Here are made-up nodes, facts about them, and rows of numbers that follow some of those facts. Name the node behind each unnamed row.

Some rows with their names:
[ -1 -13  18 -12 -12  -5  -6 -21 -11   6 -20   2  -7  -8   0  16  -2  14
 -11   9 -30 -14  14 -11  20  -2  10 -18  23   9  -8]: zadadus
[ 11  -3   2  -9   6  26  14  13  -6   7 -18 -20 -10  19   6 -19   5 -14
 -13  11  21 -13  20   6   7   2  15  14  42 -52  -6]: zekli
[ -4 -12  -2 -10  17  32  42  11 -15  19   5 -27  -3  -5  -5  -7  -5 -27
 -30 -45   8  29  27 -19 -31  15 -17 -16  33 -16  21]: gumon
[  4  26   9   7 -18 -15  -5  11  49  -1  78 -12  -1  15 -44 -15 -23  14
  34  11  -5 -61 -30  16  43  14 -12  14 -47  -8 -26]: litil
[  5  16  15  -4 -22  -3 -14   2  29   1  16   4  -7  19 -29   5  -8  30
  14   3  -5 -31  -2  21  38   3   1   7 -22   3 -16]: druflir
[  0  42  -8   8  12 -25  -4  15  30  -9  35  -4  12   9 -15 -15 -15   5
  29  20   6 -22 -37  14  12  -2 -11  12 -39  10  -6]: vumafem
[ -2 -17  14 -13 -11  -8   3 -15  -9   7  -4   1  -3  -8   4   8  -6   6
  -5   9 -28 -21   2 -11  10   3  11 -19  19   4  -9]: bribis
[ -1   8  15  -6 -10 -21   5  23  36   6  66 -26   5   9 -28 -21 -19   8
  17  11  -8 -40 -26   3  31  14  -6  -4 -22 -15 -22]: gike
[  0  28  -1  -9  12 -14 -13   7   4  -5 -38   5   8  11  11  -3   3  16
   5  23   6   9  -6  11   2 -15   8   2  -3  13   3]: reman
[ -1  15 -10  -2  17 -24  -2 -17 -10  -7 -20   8   8 -11  16   6  -5  -3
   5  24 -18   0 -14 -11  -7 -12   1  -7   3  25   5]: branibre
[  0 -18   6  -3  -5  37  17  17 -18   5 -33  -2 -21  25 -12   4  15   0
 -40 -33   8  33  35   8 -10  -8   7  -4  47 -21  19]: drisum
[ -3  15  -3  19 -32 -15  -7 -24  27 -18  76  18 -15 -12 -26  11 -11   6
  35  12 -19 -61 -16   3  41   5 -27  18 -54  23 -37]: mazapak
[-13  -6 -36  20  15  11  24  -5 -37 -20 -16  22 -13 -13  24   8  21 -34
 -20 -17   7  43   5 -11 -45 -21 -20   6  19  21  20]: klaplas
[ -9  27 -22  19  -6 -27  -5 -17   8 -24  38  23  -1 -16   4   8  -2  -4
  31  21 -12 -20 -24  -2   6 -11 -27  15 -45  41 -17]: kozir
[ -7  34 -11  10 -14 -17 -16   8  23 -18  26  18  -2   8  -5  -1   4  15
  30  18  15 -13 -19  21  16 -13 -21  20 -51  25 -22]: broplu
[-19 -40 -13   7  -1   7  44  14 -32  -4  41 -17 -18 -21   9 -12   9 -45
 -32 -22  -9  19   5 -29 -29   1 -21 -16  38 -14  -1]: brobo
[-14 -12  24 -18 -34  -5 -11  12   1   3  -4  -3 -14   7   4  -1  13  26
  -6  12   0  -3  18   8  25  -3   3 -10   6  -5 -34]: miba
[-13 -29   0  -1 -16  27  24  29 -19  -3   3  -8 -24  11   2  -8  22 -14
 -33 -28  15  33  23   0 -17  -8  -9  -5  33 -19  -2]: ploplikle
[ 27  -4   6   0  16 -18 -26 -21 -18 -25 -15  12  -3 -21  31  18  14 -23
   3  34 -12  21 -14 -10   6 -17  25  -6 -18  17  -8]: grufar
[ 27 -23  44 -21 -17   0 -33   6  -3 -10 -16  -9 -16   4   8   9  18   5
 -14  24  -3  14  10   5  38  -6  38 -12  -4 -17 -28]: nukun
[ 24 -25  41 -21 -10  -7 -27  14   3  -8   6 -20 -13   1   9  -3  16  -5
  -9  27  -2  13   0   0  34  -3  32 -16  -6 -24 -31]: lesi

How the nodes are related:
biba {θ=fleto,griklu,bribis,ludrir, δ=a, Σ=918, ε=g}
bilak {θ=fleto,griku,mubon,druflir,mitro,klidaru,brare,zodrostin, δ=c, Σ=62, ε=f}
birur {θ=flurik, δ=e, Σ=210, ε=f}
bobimo {δ=a, Σ=950, ε=g}
brade {θ=zadadus,stogir,plerul,brare, δ=c, Σ=918, ε=g}
branibre {θ=diviren,mubon,skibek,muskobru,lidur, δ=a, Σ=918, ε=g}
brare {δ=b, Σ=530, ε=h}
bribis {δ=a, Σ=918, ε=g}
briflum {δ=a, Σ=62, ε=f}
brizar {θ=fikli,skosal, δ=d, Σ=918, ε=f}
brobo {δ=b, Σ=950, ε=g}
broplu {θ=zekli,kugri,flubrun,ploplikle,mibrul,trosti, δ=b, Σ=530, ε=f}
brosta {θ=kugri,skugi,bribis,plagel, δ=a, Σ=950, ε=f}
dakel {θ=flubrun,zodram, δ=b, Σ=950, ε=h}
dibel {θ=fleto,miba,plete, δ=a, Σ=950, ε=f}
dimun {θ=skugi,vugon,trosti, δ=b, Σ=530, ε=g}
diviren {δ=a, Σ=918, ε=f}
dodreklos {δ=e, Σ=530, ε=f}
dranar {θ=griku,zakloskam, δ=a, Σ=950, ε=g}
drelil {θ=druflir, δ=a, Σ=918, ε=f}
drisabra {δ=b, Σ=918, ε=f}
drisum {δ=a, Σ=950, ε=f}
druflir {δ=a, Σ=530, ε=f}
drumus {δ=a, Σ=530, ε=f}
dupla {θ=nukun,zekli,nuskin,zadadus,fuzazo,gegre,bobimo, δ=a, Σ=530, ε=f}
dusan {δ=a, Σ=918, ε=f}
duzosam {θ=flustan,briflum,gike,tugaru, δ=b, Σ=210, ε=f}
fabrovan {θ=tegrur,mubon,fikli,mitro,pleve, δ=b, Σ=530, ε=h}
fabrul {δ=c, Σ=918, ε=h}
figos {θ=zinel,pamun,nozuk, δ=a, Σ=950, ε=g}
fikli {δ=a, Σ=950, ε=h}
fipadre {θ=plete,flubrun, δ=a, Σ=950, ε=h}
flaflok {δ=a, Σ=918, ε=f}
fleto {δ=a, Σ=918, ε=f}
flidru {θ=drisabra,drisum,klabros,klustek,plerul, δ=d, Σ=950, ε=f}
floflol {θ=nuskin,pamun,fabrul,zakloskam, δ=d, Σ=210, ε=f}
flozestul {θ=brobo,skoden,ruskirak,mibrul,litil, δ=c, Σ=950, ε=f}
flubrun {δ=b, Σ=210, ε=g}
flurik {δ=b, Σ=62, ε=g}
flustan {δ=a, Σ=918, ε=g}
fustan {θ=ruklo,kugri,klidaru,pleve, δ=d, Σ=950, ε=g}
fuzazo {δ=a, Σ=950, ε=f}
gagres {θ=griku,stiklostun, δ=c, Σ=918, ε=f}
gegre {δ=a, Σ=950, ε=g}
gike {δ=a, Σ=530, ε=f}
godriflu {θ=pafek,lesi, δ=a, Σ=950, ε=g}
gragul {θ=briflum,gumon, δ=b, Σ=62, ε=g}
griflon {θ=nonun,flustan,nozuk,ploplikle,dusan, δ=a, Σ=950, ε=h}
grigres {θ=stiklostun,vugon,klustek,ploplikle, δ=c, Σ=62, ε=f}
griklu {δ=a, Σ=210, ε=g}
griku {δ=a, Σ=918, ε=g}
grufar {θ=ruklo,klustek,mitro,pleve, δ=c, Σ=918, ε=g}
gumon {δ=a, Σ=950, ε=h}
gunuk {δ=a, Σ=918, ε=h}
kabe {θ=stiza,dodreklos, δ=d, Σ=918, ε=f}
kadru {θ=stedil,lidur,dusan, δ=b, Σ=950, ε=g}
kefos {θ=skibek,plerul, δ=c, Σ=530, ε=g}
kimar {δ=b, Σ=950, ε=f}
klabros {δ=b, Σ=918, ε=f}
klaplas {θ=fabrul,flubrun,pleve,lidur, δ=b, Σ=950, ε=g}
klaske {θ=ruvos,gumon, δ=b, Σ=62, ε=h}
klidaru {δ=c, Σ=62, ε=f}
klustek {δ=c, Σ=950, ε=g}
kozir {θ=diviren,lesi,gumon,tuplal, δ=b, Σ=530, ε=g}
kugri {δ=a, Σ=918, ε=h}
lakle {θ=lidan,mubon,skugi,ludrir,dusan,lura, δ=a, Σ=210, ε=f}
lapu {θ=stogir, δ=a, Σ=210, ε=f}
lesi {δ=c, Σ=918, ε=f}
leten {θ=gunuk,plete,stedil, δ=a, Σ=918, ε=f}
lidan {δ=d, Σ=950, ε=g}
lidur {δ=a, Σ=530, ε=f}
litil {δ=a, Σ=210, ε=f}
ludrir {δ=a, Σ=918, ε=g}
lura {δ=a, Σ=210, ε=g}
mazapak {δ=b, Σ=210, ε=g}
miba {δ=b, Σ=918, ε=f}
mibrul {δ=d, Σ=530, ε=g}
midapa {θ=flustan, δ=a, Σ=210, ε=f}
mitro {δ=a, Σ=950, ε=h}
morol {θ=napem,kimar,drumus, δ=c, Σ=950, ε=g}
mubon {δ=a, Σ=530, ε=g}
muskobru {δ=d, Σ=530, ε=f}
napem {δ=b, Σ=918, ε=g}
nenopluk {θ=brobo,dodreklos, δ=a, Σ=918, ε=f}
nonun {δ=b, Σ=918, ε=f}
nozuk {δ=b, Σ=918, ε=g}
nukun {δ=c, Σ=918, ε=f}
nuskin {δ=a, Σ=918, ε=f}
pafek {δ=e, Σ=918, ε=f}
pamun {δ=a, Σ=530, ε=f}
pibe {θ=gunuk,skugi, δ=b, Σ=918, ε=h}
pifi {θ=ruvos,nuskin,mubon,mazapak,zodrostin, δ=a, Σ=950, ε=g}
plagel {δ=a, Σ=950, ε=h}
platram {θ=skoden,mazapak,muskobru, δ=a, Σ=210, ε=g}
plerul {δ=e, Σ=950, ε=f}
plete {δ=a, Σ=530, ε=f}
pleve {δ=a, Σ=918, ε=f}
ploplikle {δ=b, Σ=950, ε=f}
poplir {θ=ruklo,zodrostin,stibul, δ=c, Σ=950, ε=g}
rakol {θ=pafek,griklu,ribus,skosal, δ=d, Σ=918, ε=g}
reman {θ=fabrul, δ=a, Σ=918, ε=f}
ribus {δ=a, Σ=210, ε=f}
ruklo {δ=a, Σ=918, ε=h}
ruskirak {δ=b, Σ=950, ε=g}
ruvos {δ=a, Σ=918, ε=h}
samek {θ=kugri,stiza,vugon,stebu, δ=a, Σ=950, ε=f}
simi {θ=gunuk,nozuk,ludrir, δ=a, Σ=918, ε=h}
sivam {θ=skugi, δ=a, Σ=530, ε=f}
skibek {δ=a, Σ=918, ε=f}
skimusas {θ=fabrul, δ=a, Σ=918, ε=f}
skoden {δ=d, Σ=950, ε=f}
skodril {θ=napem,skugi, δ=e, Σ=918, ε=f}
skosal {δ=b, Σ=918, ε=f}
skugi {δ=a, Σ=210, ε=g}
stafom {θ=tegrur,mazapak,lesi, δ=c, Σ=950, ε=g}
stebu {δ=c, Σ=918, ε=h}
stedil {δ=c, Σ=62, ε=f}
stibul {δ=a, Σ=950, ε=f}
stiklostun {δ=d, Σ=918, ε=g}
stiza {δ=a, Σ=950, ε=f}
stogir {δ=b, Σ=950, ε=g}
tagri {θ=gike,ruskirak, δ=e, Σ=918, ε=h}
tegrur {δ=b, Σ=918, ε=g}
tidrupa {θ=fikli,vugon,tuplal, δ=e, Σ=918, ε=h}
tragek {θ=mazapak,muskobru,tuplal,flaflok, δ=a, Σ=918, ε=f}
tregrin {θ=nukun,flurik,lidur, δ=e, Σ=950, ε=f}
trosti {δ=a, Σ=918, ε=h}
trusa {θ=skosal,zodrostin, δ=e, Σ=530, ε=h}
tugaru {δ=d, Σ=918, ε=f}
tumin {θ=zinel,griklu, δ=a, Σ=918, ε=g}
tuplal {δ=e, Σ=950, ε=f}
vugon {δ=a, Σ=918, ε=g}
vumafem {θ=litil,flaflok, δ=a, Σ=530, ε=f}
zadadus {δ=a, Σ=918, ε=g}
zakloskam {δ=a, Σ=918, ε=g}
zekli {δ=a, Σ=62, ε=f}
zinel {δ=a, Σ=918, ε=f}
zodram {δ=c, Σ=62, ε=h}
zodrostin {δ=b, Σ=918, ε=h}

Which node is each row?
No name comes twice in this set of rows, the named rows included.
[ 24 -68 -23   4  13  55  17 -26 -47  -6  -7  50   0   2  36  22  30 -48
  26 -56   8  25 -33  13 -84  -3  40   7 -23   1  45] | morol
[ 30  -2   8   1  14 -14 -33 -28 -18 -25 -30  19  -7 -18  31  24  17 -17
  -1  33 -13  24  -6  -8  10 -21  26  -4 -16  22  -7] | brade
[ 25 -20  40 -26   0   5 -15  -5  -2   6  13 -25  -3 -19  11   6   3 -12
  -4   6  -5   8  14 -15  22  15  15 -23 -17 -12 -27] | stebu
[-12  -1  21 -22 -23   4  -3  -5  -2  13   0 -10  -6 -14   7   8   2  16
  -4  -3  -1  -2  33  -8  14  10 -17 -17  -4  10 -32] | zodrostin
[  0 -20   5  -3  -2  34  20  18 -16   6 -27  -8 -19  23 -11   0  11  -7
 -39 -33   8  31  29   3 -12  -5   7  -6  47 -22  19] | fuzazo
[ -2  22   0 -11  10 -13 -10   9   4  -1 -29   4  12  13   9  -5   2  14
   8  19   5   7  -9  11  -3 -11  10  -1  -4  10   4] | leten
[ -6  20  -1 -13  21 -31   4  25  10   2  11 -25  19   2  10 -26  -8  -3
   8  28   4   1 -32  -3  -4  -3   0 -11  -4  -5  -6] | nenopluk
[  8  29  11   8 -24  -3 -15   0  46  -4  49   6  -7  22 -43   2 -16  28
  34   4  -4 -58 -15  26  48   8  -6  21 -47   0 -24] | ribus
[-17 -77  -7 -15 -40  71  34   9 -32  19   5  36 -10  31  10   3  30  -3
  20 -78  22  -1  -4  35 -69  14  22   5  -1 -23  20] | kimar
[  0   3  24 -26  -6   8   1  -9   3  24 -14 -16   3  -5  -2   5 -12  18
  -5  -8  -8  -8  27  -7  12  16  -3 -20   7   3 -13] | ruklo
[-11 -29 -10   9 -15  28  19 -11 -39 -10 -21  19 -31  -6   8  20  22 -18
 -40 -30  -5  33  38  -9 -17 -13 -11  -3  41   9   7] | stogir
[-16 -13  23 -18 -31 -10  -5  21   3   3  11 -11 -10   1   5 -10   9  20
  -7  16   0  -6  10   2  22   1   0 -14   5 -10 -37] | nonun

The same nodes again, as new rows of numbers:
Some nodes and their rows:
[-16  -5  -8 -22 -11  26   5   1  37  13  28 -16 -31]: dakel
[-35 -20 -10  21  12 -47 -41  24 -20   2 -20  33  30]: zekli
[ 11 -14  -3  43 -26  26  11   4  25  -7 -13 -12   8]: kabe
[ 30  48 -38  17 -23 -23 -14  12 -19  17   2  29 -51]: litil
[  7   9  -3 -22   3  11   7   7 -39   0   3  11 -21]: fuzazo
[ -9  29 -54  28 -36  21 -24  23  47  21  28   4 -35]: duzosam
[ 42   7   3  31 -16 -15   4 -29 -17   4 -47  17  -1]: flaflok
[-25 -48   7 -42   5  24 -31  23  45  29  -2 -48   5]: fabrovan
[ -4  13  17  20  19 -18  30 -22  -7 -25  12  12  17]: bribis
[  5  14   3 -10   3   9  24   2 -26  20   4  31 -30]: stiza
[ 17  23  14 -33   7  -8  17   8 -29 -25  17  10 -16]: klustek
[-23   2   1  35  15  16  13  -8  17 -10  23 -42  40]: biba
[  1  -7  20 -28  10  17 -20  39  -2  31  -5 -37  26]: kefos
[ 31 -13  39 -24   5 -12  13  40  16  29 -22  35   2]: mibrul
[-18 -29 -19  11 -17 -44 -72  29  51  18 -24 -20  13]: klaske
[  5   0   7  17   2  12  -4 -10   3 -35  12 -55  31]: grufar
[ 23   0  -1  24 -12 -13   4 -27 -27  -7 -35   7   1]: diviren
[ 29   1   3  11 -12 -14  -3 -20 -20 -17 -44  12   2]: lesi
[  5 -15  -7 -15 -15  -8   5 -32  13 -45 -22  27   4]: skosal
[ -2  19   7  -2   5  35  16  16  12  28  29 -22  -8]: morol
[-32 -22  30 -24  27  -4  16  20 -30  34  -8  33  11]: plete

Rows to name:
No name comes twice in this set of rows, the named rows included.
[  0   9 -49  17 -20  29 -26  41   1 -36  44 -17 -30] | floflol
[ 32  16   9 -25  -8 -22   6  -5 -22  29 -11   9 -39] | gumon
[ 49  13  10  -7 -31  10  16  10   0  14 -24  37 -43] | skoden
[-23 -34   3 -12  14  36 -25  39  -7  52 -15 -41  17] | dupla
[ 26  -2   7  11  -6 -32  -1 -29 -19 -15 -24 -11  -9] | ruvos
[ 18  24  -9 -17   1  36 -14  14  -8  20  13 -50  -6] | pifi
[  8   6   0  27  -3  13 -13 -14   7  -4 -10 -62  24] | branibre
[-50 -34 -29  23   8  -1 -77  44  -3 -18   1 -41  44] | bilak
[ 18  -7 -10   6   0  -4  -9 -50   3 -16 -24  23  13] | pafek
[-39  25 -51  38  -3  23 -14  35  -2  10  55 -15 -23] | lakle
[-29  -8 -14  38   7  30  11 -38  32  15  10   1  28] | skodril
[ 35  -6  23  11   0 -12  25 -11   7 -51  -2   5  11] | stiklostun
[ -1 -14  14  -3   0  25 -17  27   1  68 -33 -18   5] | vumafem
[ -9 -13  -5 -12   6 -60 -47  22  31 -27 -15  28  33] | flurik

